Each row has a name. After each piece below comes the name of the row it's from, unless a question asks for something else. Each question is about the rows just above it.

(165): [-23   4  10  39  20 -29  19 -36]
(98): [ 20  20 -36 -23 -29  10   4  39]
(37): [ -4 -15   0 -19  -6  11  38  40]
(3): [ -7 -20 -21  18  -4 -47  -2   1]
(26): [ 27  -8   2   8  -2  52 -15  22]
(9): [-15  11  -6  40  -4 -19  38   1]
(131): [  8  44  -7   3 -26 -39 -26  24]
[  1 -20  18 -21  -4  -2  -7 -47] is which row reordered? : (3)
Which entry of (3) is missing from [  1 -47  18  -2  -4  -7 -20]? : [-21]
Which row holds these entries in another order? [-15  -8  -2   2   8  22  27  52] : (26)
[-36  19 -29  20  39  10   4 -23] is which row reordered? : (165)
[-23  20  39 -36   4  10  20 -29] is which row reordered? : (98)
Shuffled (26) with one entry gone: [  2  52  -2  -8 -15  27  22], missing : [8]
Which row holds these entries in another order? [ 11 -19  38  -6 -15   1  -4  40] : (9)

(41): [-16 -33   2  -8   7 -42  18  -6  24  32   6  26 -26 -30   0 -16 -24]
(113): [  6  24  -6  26   2 -16  33 -30 -25   0   7 -24  18  -8 -33 -16 -42]
(65): [-16 -30   6   0  26 -25  24  32 -33 -42  18 -24   7   2 -16  -8  -6]
[-42 -33 -30 -26 -24 -16 -16  -8  -6   0   2   6   7  18  24  26  32] is which row reordered? : (41)
Put [ -8   0 -26   2   7  24 -30   6 -16 -24 -42  32 -33  -6 -16  26  18] back in order: which row is it? : (41)
[-42 -33 -30 -25 -24 -16 -16  -8  -6   0   2   6   7  18  24  26  32] is which row reordered? : (65)
Shuffled (41) with one entry gone: [ -6   0  24 -26 -42 -24   2 -33 -16  -8 -30   7  18   6  26 -16], missing : [32]
[-42 -33 -30 -25 -24 -16 -16  -8  -6   0   2   6   7  18  24  26  33] is which row reordered? : (113)
Which row holds these entries in another order? [  6 -30   2 -25 -16 -24  18  -8  33 -33   0  26   7 -16 -42  -6  24] : (113)

(46): [ 21  48  -6  51 -34  51  -4 -33  47  14]
(67): [-34  -1 -40 -29  25  -8  11  -8  -5   9]
(107): [  5 -26  -5  36 -35  61  14 -20  61  21]
(106): [-29 -29  -3   9  23  18  54 -41  37  29]
(143): [ 19  47 -33 -16  -5  -9 -55  53 -27 -19]
(100): [ -5   9  -8 -40  25  10  -1 -34  -8 -29]
Which entry of (46) is missing from [-33  51  48  14  47  21  -4  -6  51]? : [-34]
(46) without one entry, shuffled: [ -6  21  -4 -34 -33  14  51  48  51]. Gone: : [47]
Shuffled (100) with one entry gone: [  9  -8 -40 -34  -1 -29  -8  25  10], missing : [-5]
Put [ -1  -5  -8 -29 -40  -8  25   9  11 -34] back in order: which row is it? : (67)
Which entry of (46) is missing from [-34 -33  51  48  21  -4  14  -6  51]? : [47]

(31): [ 41   1  27 -36  24  23   0  43  15  47 -13  42 -36  18  25  26 -14 -33
 -33  -3 -28 -47   4 -27]
(64): [ 45  -1  13  24 -13 -41  12  17   3   4 -11  17 -11 -20   1   5   6  -3
   3 -45 -14  31  39  -6]
(25): [ 23  44 -33 -35 -26  19 -25  21 -18  14   3  20  25 -34 -29  -5 -37  46
  43 -45   6   2  34 -40]
(175): [ 37 -36 -39   1   2  28 -24 -14 -29  -9   8 -34  39  16  44 -21 -36   7
 -15 -25 -23   6  10 -17]
(130): [  5  -3  -4  -2  24 -12  35 -22  -9  10  -1 -47  32  23  20  29 -36  19
  31  19 -35 -40  12 -43]
(2): [ 14  27 -38  28 -33 -44 -40 -29  -2  42  15 -13 -26 -11  22  47  26 -30
  28 -45  12 -37 -45 -10]
(22): [ 13 -45  47 -25 -38  28  -2  12  15  22 -40 -30 -44 -33 -29 -10  14  26
  28 -11  42 -13  27 -37]
(75): [-40 -42 -25   3 -43  36  30 -19  -8  17 -20  34  37  15  -5  33   1 -40
  31  42 -20 -23 -10  12]
(77): [ 28 -37  29 -38  18  32   1 -40  45 -18 -39 -47 -19 -32 -32 -43 -10 -12
   0   1  35  38  21 -39]
(168): [  2  20 -29 -34 -37   6  14 -33  44  43  34  46 -26 -25  21   3 -45  25
 -34  -5  19 -18 -40  23]
(31) without one entry, shuffled: [-27  24 -28   0 -47  47  23  41 -13  -3 -36  43   4  25  15  26  42  18
 -36 -14 -33   1 -33]. Gone: : [27]
(2) without one entry, shuffled: [ 26  22 -38  42  12  15 -26  28 -40 -33 -45 -37 -44 -29  47  -2 -10  27
  28 -30 -11 -45 -13]. Gone: : [14]
[-45 -10  14  27 -38  28 -33 -44 -40 -29  -2  42  15 -13 -26 -11  22  47
  26 -30  28 -45  12 -37] is which row reordered? : (2)
(2) without one entry, shuffled: [-26 -38  28  15 -37  12  26 -45 -33 -45  -2 -10  42 -30  28 -40  22 -29
  27 -11 -13  47  14]. Gone: : [-44]
Put [  2  34 -40  23  44 -33 -35 -26  19 -25  21 -18  14   3  20  25 -34 -29
  -5 -37  46  43 -45   6] back in order: which row is it? : (25)
[ 34 -25  20 -45  -5 -29   6  25  19  23  43 -37 -35  14 -34  21   3 -33
   2 -40 -18  44 -26  46] is which row reordered? : (25)

(68): [  4  33  16  -1 -23 -45   3  15  23  -1 -14 -11   2  40  34  43 -43 -11
  -5   2  14  -4  -8 -46 -29 -12  -9   8  15 -48]
(32): [ -2 -20  -9   1  13  -1  -2  -8 -15   1   9   3  -1 -21 -21 -21  24   7
   3  -2 -10   2   4  26  16   7   5  -3  -8  28]
(44): [ 0  5  1  0 -4  0  0  1  6  0 -3  1  0  6  6  4 -6 -2 -1  1  3  0  1 -5
 -3 -3  0  0  2 -7]
(126): [  3 -21   9   0   9  -8  10  21 -38   0  19 -32   3 -11 -28  17  21   7
   8 -13 -32  -1 -19  -8  -8  -7 -13  20  -1  16]
Shuffled (68) with one entry gone: [  2 -23   3   8  23  15  -1  34  15   4 -12   2  14 -45 -14  43 -43  33
  -1 -11  40  -8 -29  -5  -4 -48  16  -9 -11], missing : [-46]
Which entry of (126) is missing from [ -8  21 -13  -8  -8 -32  10  -1  20 -21   0 -13  19   3   8   0   9  -7
 -32  21 -38 -19   9  -1 -11 -28   3  16  17]? : [7]
Which row holds these entries in another order? [-48 -46 -45 -43 -29 -23 -14 -12 -11 -11  -9  -8  -5  -4  -1  -1   2   2
   3   4   8  14  15  15  16  23  33  34  40  43] : (68)

